(in the rows, 128 means zero)
Each row has a class, written after it.
138, 107, 135, 131, 116, 144, 115, 134, 71, 119, 127, 132, 141, 124, 112, 131, 113, 100, 90, 107, 142, 121, 121, 143, 155, 162, 130, 147, 114, 150, 111, 90, 100 | Q_405
152, 117, 169, 108, 179, 160, 145, 130, 96, 95, 107, 135, 87, 107, 135, 100, 131, 142, 116, 148, 94, 144, 133, 118, 150, 91, 123, 142, 113, 124, 114, 142, 135 | Q_937
143, 118, 142, 109, 170, 143, 160, 165, 98, 95, 78, 120, 96, 94, 112, 123, 146, 166, 118, 132, 131, 128, 108, 105, 149, 125, 97, 125, 105, 125, 111, 146, 112 | Q_206
133, 139, 178, 94, 105, 96, 102, 101, 105, 128, 49, 116, 107, 130, 124, 101, 95, 128, 97, 119, 145, 136, 102, 132, 124, 129, 107, 151, 128, 108, 171, 141, 95 | Q_337
136, 108, 151, 107, 158, 139, 157, 168, 100, 108, 86, 100, 105, 123, 89, 120, 122, 142, 132, 118, 110, 140, 134, 105, 137, 133, 85, 138, 110, 127, 130, 146, 122 | Q_556
105, 100, 170, 119, 128, 112, 128, 149, 61, 137, 66, 102, 154, 143, 76, 96, 105, 94, 108, 60, 114, 139, 134, 162, 144, 133, 120, 185, 109, 108, 121, 112, 106 | Q_337
125, 108, 138, 99, 143, 105, 82, 149, 74, 126, 104, 99, 133, 149, 102, 139, 113, 88, 113, 133, 143, 113, 118, 149, 168, 141, 142, 154, 117, 153, 142, 120, 90 | Q_847
129, 139, 165, 93, 103, 105, 107, 92, 112, 120, 76, 127, 98, 120, 125, 106, 111, 136, 100, 118, 150, 117, 116, 135, 131, 139, 104, 142, 108, 131, 155, 134, 80 | Q_556
112, 103, 151, 95, 146, 99, 85, 131, 83, 124, 116, 106, 117, 147, 97, 145, 107, 94, 128, 117, 146, 112, 137, 156, 164, 138, 143, 156, 119, 158, 144, 120, 100 | Q_556
108, 160, 96, 121, 121, 108, 112, 193, 65, 142, 111, 143, 93, 111, 129, 172, 125, 125, 126, 111, 154, 114, 103, 127, 142, 134, 90, 96, 159, 63, 101, 177, 148 | Q_206
142, 146, 166, 100, 107, 103, 100, 127, 122, 110, 78, 129, 105, 130, 120, 113, 109, 139, 91, 121, 154, 119, 102, 119, 122, 133, 105, 129, 107, 128, 169, 146, 81 | Q_712
74, 109, 137, 96, 145, 131, 149, 195, 89, 88, 104, 77, 112, 151, 14, 177, 167, 112, 93, 77, 115, 102, 112, 104, 136, 144, 163, 106, 109, 119, 131, 171, 72 | Q_712
160, 145, 151, 108, 165, 157, 131, 141, 89, 104, 98, 126, 88, 98, 148, 104, 133, 155, 122, 154, 125, 143, 126, 112, 139, 111, 113, 139, 117, 111, 118, 144, 132 | Q_937
84, 101, 47, 149, 117, 116, 149, 164, 77, 150, 134, 128, 148, 135, 109, 156, 126, 57, 101, 99, 155, 116, 115, 152, 162, 164, 123, 69, 136, 78, 87, 140, 213 | Q_405
93, 104, 141, 122, 149, 149, 140, 203, 34, 134, 84, 104, 112, 102, 125, 128, 80, 98, 137, 83, 117, 153, 101, 98, 141, 165, 145, 145, 174, 62, 129, 132, 121 | Q_937
101, 137, 135, 102, 160, 127, 113, 191, 15, 146, 41, 89, 142, 97, 50, 104, 128, 154, 58, 78, 164, 101, 135, 137, 117, 185, 122, 124, 118, 48, 137, 165, 127 | Q_405
139, 147, 164, 116, 100, 110, 106, 97, 137, 118, 80, 139, 102, 122, 139, 90, 115, 145, 88, 111, 146, 127, 102, 133, 117, 144, 122, 140, 124, 109, 167, 138, 88 | Q_261
127, 103, 158, 89, 149, 111, 89, 156, 66, 118, 105, 104, 127, 153, 105, 142, 109, 98, 100, 116, 154, 104, 124, 128, 156, 114, 146, 149, 113, 151, 147, 128, 95 | Q_712
159, 142, 117, 159, 124, 150, 135, 129, 93, 135, 181, 140, 145, 108, 127, 117, 132, 130, 133, 112, 114, 123, 130, 146, 142, 116, 123, 183, 107, 124, 93, 82, 116 | Q_366
113, 102, 160, 100, 143, 106, 102, 127, 70, 118, 116, 114, 130, 136, 104, 161, 122, 105, 112, 121, 145, 111, 120, 148, 158, 118, 142, 145, 121, 140, 150, 135, 102 | Q_172
123, 97, 136, 94, 143, 124, 89, 150, 68, 120, 132, 103, 119, 144, 96, 142, 114, 99, 118, 104, 151, 104, 118, 135, 155, 118, 152, 151, 130, 152, 142, 122, 104 | Q_366
134, 79, 141, 134, 116, 135, 127, 131, 80, 126, 149, 128, 157, 133, 109, 121, 113, 83, 120, 129, 111, 123, 154, 125, 159, 120, 132, 157, 119, 135, 115, 81, 115 | Q_405
118, 71, 81, 162, 137, 137, 183, 180, 87, 148, 107, 98, 176, 177, 68, 142, 131, 87, 92, 123, 125, 131, 140, 107, 126, 148, 164, 93, 127, 104, 126, 121, 174 | Q_172
153, 106, 154, 118, 147, 129, 111, 137, 18, 148, 123, 93, 105, 113, 177, 118, 127, 150, 93, 86, 150, 112, 121, 88, 125, 60, 86, 157, 150, 89, 127, 158, 155 | Q_366
138, 130, 162, 82, 162, 147, 145, 149, 91, 104, 80, 102, 94, 106, 119, 119, 130, 150, 119, 132, 128, 140, 113, 101, 138, 104, 102, 149, 122, 117, 127, 161, 119 | Q_337
163, 154, 154, 93, 140, 167, 153, 139, 93, 96, 119, 172, 79, 93, 171, 135, 152, 168, 119, 116, 153, 119, 87, 78, 125, 132, 93, 155, 117, 106, 94, 153, 95 | Q_943
143, 133, 139, 103, 149, 148, 140, 158, 97, 104, 87, 106, 85, 104, 120, 124, 123, 144, 114, 134, 136, 145, 109, 109, 129, 131, 105, 141, 125, 120, 126, 153, 126 | Q_337
127, 121, 159, 105, 151, 98, 81, 155, 89, 119, 113, 107, 128, 159, 99, 153, 115, 101, 121, 113, 135, 110, 127, 140, 152, 123, 134, 150, 121, 153, 153, 128, 104 | Q_712
102, 157, 113, 150, 116, 119, 148, 140, 84, 157, 91, 149, 90, 119, 109, 150, 171, 137, 119, 92, 137, 135, 127, 117, 117, 164, 159, 137, 112, 69, 83, 152, 58 | Q_146
103, 90, 88, 147, 103, 128, 134, 162, 192, 95, 137, 145, 116, 147, 78, 171, 93, 65, 171, 147, 126, 102, 156, 100, 146, 198, 155, 63, 153, 178, 124, 112, 121 | Q_556
116, 100, 154, 86, 128, 100, 95, 138, 73, 143, 111, 122, 128, 163, 110, 157, 106, 82, 123, 107, 144, 112, 117, 148, 161, 138, 133, 160, 133, 147, 155, 125, 100 | Q_146
118, 144, 110, 130, 146, 110, 91, 170, 102, 122, 128, 131, 102, 95, 139, 120, 157, 161, 139, 125, 186, 118, 145, 102, 105, 186, 120, 109, 156, 75, 126, 178, 123 | Q_943
139, 160, 165, 106, 113, 112, 107, 100, 151, 110, 81, 136, 106, 118, 131, 98, 114, 154, 96, 121, 139, 121, 96, 138, 124, 146, 108, 130, 125, 116, 174, 145, 97 | Q_261
122, 70, 164, 134, 155, 138, 121, 119, 59, 120, 117, 153, 130, 105, 141, 142, 114, 110, 105, 126, 117, 114, 121, 112, 166, 102, 142, 172, 114, 124, 115, 115, 80 | Q_172
145, 149, 170, 104, 115, 95, 88, 110, 110, 116, 82, 137, 103, 133, 133, 118, 112, 132, 85, 122, 151, 120, 101, 131, 130, 131, 109, 131, 112, 121, 166, 148, 87 | Q_712
146, 112, 146, 148, 122, 144, 160, 146, 90, 113, 134, 123, 158, 102, 102, 97, 129, 160, 88, 108, 163, 119, 141, 131, 143, 143, 143, 137, 92, 149, 88, 88, 80 | Q_206
157, 148, 166, 102, 112, 104, 99, 91, 115, 114, 78, 137, 98, 115, 143, 89, 121, 134, 88, 141, 137, 126, 104, 140, 135, 143, 107, 151, 104, 130, 159, 134, 84 | Q_847
99, 160, 98, 107, 142, 149, 110, 225, 49, 117, 119, 110, 78, 99, 102, 154, 129, 135, 131, 128, 129, 129, 146, 160, 143, 140, 86, 98, 149, 124, 94, 184, 127 | Q_172
149, 84, 149, 103, 153, 160, 151, 157, 64, 116, 100, 148, 83, 107, 133, 110, 133, 125, 104, 122, 132, 139, 126, 97, 142, 140, 131, 165, 107, 126, 110, 137, 90 | Q_146
90, 135, 147, 90, 138, 119, 163, 108, 146, 106, 75, 140, 129, 126, 63, 153, 145, 131, 123, 131, 117, 116, 111, 148, 157, 141, 131, 65, 96, 101, 125, 172, 96 | Q_172
119, 115, 116, 120, 110, 131, 124, 147, 155, 85, 172, 142, 128, 123, 103, 186, 118, 96, 154, 146, 149, 108, 131, 133, 151, 170, 128, 67, 145, 161, 128, 140, 137 | Q_172
152, 116, 138, 109, 174, 140, 132, 148, 105, 101, 94, 134, 88, 101, 142, 118, 144, 156, 121, 135, 141, 129, 127, 123, 149, 133, 108, 113, 122, 147, 107, 145, 133 | Q_206
146, 133, 158, 104, 108, 120, 106, 116, 106, 117, 94, 119, 110, 121, 112, 98, 114, 146, 102, 105, 148, 118, 106, 122, 120, 128, 112, 143, 118, 125, 164, 132, 87 | Q_366
122, 151, 180, 97, 110, 120, 94, 104, 107, 108, 83, 141, 94, 105, 129, 99, 116, 149, 100, 122, 137, 130, 106, 134, 128, 118, 123, 153, 112, 109, 153, 143, 70 | Q_937
120, 91, 70, 130, 137, 144, 69, 170, 128, 100, 158, 127, 99, 127, 95, 192, 109, 83, 155, 132, 139, 101, 119, 143, 162, 181, 120, 74, 150, 158, 111, 138, 125 | Q_366
101, 141, 137, 100, 141, 95, 146, 135, 180, 117, 127, 124, 150, 176, 41, 158, 161, 107, 146, 123, 86, 127, 137, 148, 116, 152, 148, 86, 149, 106, 191, 171, 179 | Q_172
118, 70, 117, 119, 113, 122, 87, 94, 164, 91, 128, 153, 82, 121, 129, 170, 99, 63, 148, 177, 128, 120, 128, 115, 163, 162, 149, 74, 150, 130, 124, 139, 109 | Q_337
102, 118, 157, 103, 136, 107, 81, 133, 71, 123, 120, 111, 122, 145, 106, 143, 114, 92, 124, 116, 128, 112, 128, 153, 158, 99, 158, 169, 127, 131, 143, 117, 106 | Q_937
152, 160, 136, 114, 153, 132, 106, 134, 64, 142, 100, 156, 106, 131, 185, 121, 138, 96, 123, 132, 111, 130, 123, 107, 162, 151, 136, 144, 171, 106, 109, 143, 114 | Q_847
142, 119, 125, 106, 105, 157, 134, 133, 20, 117, 156, 99, 108, 115, 123, 132, 129, 112, 87, 108, 145, 104, 112, 142, 166, 78, 121, 168, 93, 142, 81, 101, 86 | Q_366
123, 153, 117, 119, 175, 127, 108, 183, 89, 117, 117, 167, 53, 85, 130, 133, 155, 134, 180, 128, 123, 152, 158, 133, 151, 141, 87, 131, 116, 79, 66, 191, 125 | Q_556
128, 101, 159, 99, 154, 102, 87, 150, 78, 121, 110, 108, 132, 161, 102, 142, 111, 91, 114, 113, 136, 114, 125, 143, 160, 114, 136, 158, 110, 152, 149, 122, 105 | Q_712
121, 114, 138, 121, 150, 125, 156, 102, 67, 119, 57, 102, 107, 151, 128, 139, 173, 79, 120, 109, 63, 149, 89, 101, 148, 134, 140, 153, 140, 50, 143, 133, 134 | Q_937
110, 95, 151, 95, 126, 101, 98, 154, 71, 138, 105, 128, 126, 160, 98, 149, 109, 84, 119, 108, 137, 111, 123, 141, 162, 127, 130, 169, 123, 147, 148, 127, 86 | Q_146
67, 85, 165, 144, 116, 70, 133, 140, 132, 122, 126, 135, 150, 162, 19, 139, 145, 83, 109, 49, 63, 129, 104, 169, 138, 154, 137, 197, 108, 112, 186, 132, 90 | Q_146
149, 130, 149, 95, 147, 158, 160, 162, 110, 110, 106, 168, 82, 105, 128, 117, 132, 136, 128, 129, 117, 136, 120, 102, 138, 141, 111, 158, 116, 134, 121, 144, 104 | Q_146
148, 90, 164, 114, 121, 126, 123, 90, 52, 138, 137, 93, 141, 132, 144, 115, 110, 100, 119, 118, 131, 120, 151, 142, 158, 107, 125, 189, 105, 147, 116, 71, 101 | Q_556
87, 85, 98, 139, 118, 103, 94, 136, 184, 120, 149, 144, 134, 166, 96, 194, 96, 45, 183, 138, 99, 129, 129, 140, 170, 178, 139, 60, 177, 164, 139, 118, 139 | Q_405
130, 117, 142, 125, 117, 132, 113, 124, 135, 109, 174, 135, 136, 122, 92, 119, 135, 114, 158, 106, 97, 111, 153, 148, 140, 116, 122, 154, 120, 141, 123, 108, 109 | Q_366
128, 107, 111, 75, 182, 173, 103, 156, 62, 128, 65, 153, 98, 87, 158, 102, 133, 135, 129, 152, 128, 103, 131, 96, 143, 172, 102, 125, 146, 61, 106, 160, 110 | Q_943
149, 140, 129, 89, 91, 147, 180, 117, 96, 110, 86, 140, 136, 109, 91, 58, 140, 131, 52, 148, 177, 107, 136, 120, 139, 192, 147, 100, 87, 108, 130, 127, 91 | Q_146
112, 105, 156, 99, 145, 101, 92, 132, 75, 128, 109, 112, 133, 151, 100, 169, 116, 101, 121, 123, 144, 115, 122, 156, 159, 123, 142, 135, 125, 143, 151, 136, 106 | Q_172
169, 134, 154, 90, 140, 171, 91, 151, 36, 122, 109, 108, 86, 111, 160, 135, 121, 152, 74, 118, 130, 109, 111, 106, 129, 116, 86, 146, 150, 92, 127, 159, 114 | Q_261
101, 66, 143, 124, 119, 148, 145, 128, 46, 104, 135, 130, 123, 93, 115, 99, 141, 95, 102, 113, 141, 119, 164, 137, 158, 120, 179, 168, 88, 141, 84, 97, 60 | Q_172
128, 83, 136, 139, 149, 113, 113, 105, 182, 101, 213, 177, 128, 157, 127, 160, 138, 80, 182, 158, 68, 119, 153, 145, 171, 112, 119, 119, 147, 154, 111, 124, 151 | Q_943
67, 117, 100, 116, 142, 108, 131, 191, 91, 140, 109, 122, 142, 133, 61, 156, 142, 83, 165, 106, 142, 124, 153, 129, 168, 217, 163, 76, 155, 77, 105, 165, 93 | Q_146
143, 104, 148, 119, 162, 154, 156, 159, 73, 99, 112, 118, 102, 100, 113, 127, 146, 150, 108, 133, 129, 131, 145, 116, 137, 113, 113, 124, 103, 128, 103, 154, 123 | Q_172
118, 95, 156, 99, 132, 99, 98, 136, 82, 135, 114, 131, 124, 162, 100, 151, 115, 84, 119, 112, 141, 116, 122, 147, 163, 138, 146, 163, 121, 153, 150, 122, 87 | Q_146
121, 109, 154, 101, 150, 100, 81, 166, 82, 121, 99, 111, 131, 158, 100, 148, 110, 96, 118, 111, 142, 107, 126, 130, 155, 118, 129, 149, 117, 148, 150, 133, 100 | Q_712
123, 53, 146, 126, 151, 96, 75, 91, 157, 105, 148, 127, 126, 160, 114, 148, 109, 82, 156, 150, 107, 112, 156, 169, 168, 162, 121, 81, 146, 159, 138, 127, 132 | Q_943
128, 102, 159, 93, 159, 112, 85, 162, 76, 112, 108, 111, 127, 149, 99, 141, 105, 99, 105, 123, 145, 111, 121, 133, 166, 126, 137, 142, 116, 151, 148, 132, 96 | Q_712
92, 82, 119, 148, 139, 128, 183, 178, 76, 117, 112, 124, 137, 119, 93, 108, 137, 92, 90, 94, 122, 119, 126, 77, 141, 130, 169, 133, 114, 75, 113, 134, 119 | Q_712
137, 89, 105, 133, 132, 142, 69, 126, 121, 92, 191, 166, 95, 108, 121, 157, 109, 96, 113, 143, 186, 91, 141, 131, 166, 174, 186, 67, 142, 164, 97, 135, 102 | Q_366
101, 120, 116, 140, 132, 121, 128, 138, 200, 93, 192, 160, 120, 132, 88, 184, 125, 111, 182, 139, 113, 99, 143, 149, 151, 160, 130, 73, 139, 158, 98, 136, 129 | Q_943
127, 87, 140, 100, 120, 137, 120, 115, 59, 122, 150, 104, 128, 116, 141, 136, 115, 125, 105, 111, 164, 109, 107, 157, 155, 120, 102, 149, 98, 131, 97, 109, 99 | Q_943
